Below is a small trained network, with its code and all its weights. Each question gives an input and a class and asks what happens when units are switched off, that is, made to give their printed mean instead of their output.

import numpy as np


def w(rows, s, z=0):
    codes = np.array(rows[::2]) - 128.0
    scale = np.full(codes.shape[1], s)
    scale[-1] = z or s
    return codes * scale


def norm(h):
    return h / np.sqrt((h * h).mean(-1, keepdims=True) + 1e-5)


def f(y):
    return y / 2 * (1 + np.tanh(0.7978845608 * (y + 0.044715 * y**3)))


def log_softmax(a):
    a = a - a.max(-1, keepdims=True)
    return a - np.log(np.exp(a).sum(-1, keepdims=True))


def net(x, mask):
    res = np.array(x, float).reshape(1, 3) / 4 @ E
    u = 0
    for l in range(2):
        y = f(norm(res) @ A[l][:, :-1].T + A[l][:, -1])
        res = res + np.where(mask[u : u + 7], y, B[l][:, -1]) @ B[l][:, :-1]
        u += 7
    return log_softmax(norm(res)[-1] @ U[:, :-1].T + U[:, -1])


A, B = {}, {}
E = w([
[57,81,192],'x0',
[137,206,251],'x1',
[60,205,85],'x2',
],0.0031)
A[0] = w([
[64,2,11,115],'0.n1',
[61,74,157,235],'0.n2',
[216,18,171,32],'0.n3',
[163,86,38,63],'0.n4',
[61,176,79,3],'0.n5',
[68,50,116,231],'0.n6',
[49,142,95,25],'0.n7',
],0.0076,0.0029)
B[0] = w([
[168,155,220,254],'0.n1',
[86,156,151,207],'0.n2',
[2,24,65,181],'0.n3',
[168,95,202,160],'0.n4',
[64,37,34,136],'0.n5',
[95,230,166,211],'0.n6',
[58,78,54,133],'0.n7',
],0.0062,0.0042)
A[1] = w([
[132,20,195,250],'1.n1',
[134,140,191,79],'1.n2',
[47,163,22,156],'1.n3',
[252,111,44,100],'1.n4',
[254,111,70,145],'1.n5',
[134,137,181,27],'1.n6',
[226,100,47,116],'1.n7',
],0.0081,0.0027)
B[1] = w([
[97,163,47,253],'1.n1',
[162,238,134,176],'1.n2',
[4,169,18,199],'1.n3',
[39,156,212,168],'1.n4',
[30,228,223,177],'1.n5',
[145,216,153,141],'1.n6',
[2,141,202,152],'1.n7',
],0.007,0.0037)
U = w([
[163,201,203,177],'0',
[88,174,202,155],'1',
[95,76,89,246],'2',
[165,153,133,68],'3',
[247,63,125,2],'4',
],0.012,0.0055)

Each question gives the input, the list of numbers given to net, and the class t.
The units are the neurons (one row each of A and B). Each row of codes is followed by its name. A weight is (code - 128) times the scale printed after its matrix; where a second scale follows, it is the last column's (A, B and U).
mask holds one flag per neuron, layer by layer. A switched-off neuron (its flag False) gives its mean, the last column of its row in B, instead of its output. The means were averaged over made-up inputs and are rounded, as every weight is.
A unit's drop is (log p(t) with every unit on - log p(t) with that unit switched off) / (log p(t) with every unit on - log p(t) with every unit switched off).
unit that matters most: the unit with the biggest drop
k most important neurons: the k neurons with the biggest drops, biggest first
k most important neurons of layer l: the k neurons of layer l with the biggest drops, biggest first
drop of u: that unit's drop, to one decimal
input [2,2,4], class 2: unit that matters most => 0.n1
input [-4,-6,-4], class 0: 2 most important neurons => [0.n1; 0.n4]
input [3,3,-4], class 2: 4 most important neurons of layer 0 => [0.n3; 0.n1; 0.n6; 0.n4]
input [-3,-2,-7], class 2: 2 most important neurons => [0.n3; 1.n1]
input [3,-1,-5], class 2: 2 most important neurons => [0.n3; 1.n5]
input [5,-8,3], class 0: 2 most important neurons of layer 0 => [0.n1; 0.n3]
input [-8,-5,-3], class 1: drop of 1.n7 => 0.1
input [-4,4,-6], class 2: drop of 0.n1 => 0.2
input [-1,-4,3], class 0: drop of 0.n1 => 1.9
input [-3,-7,-3], class 0: drop of 0.n1 => 0.4
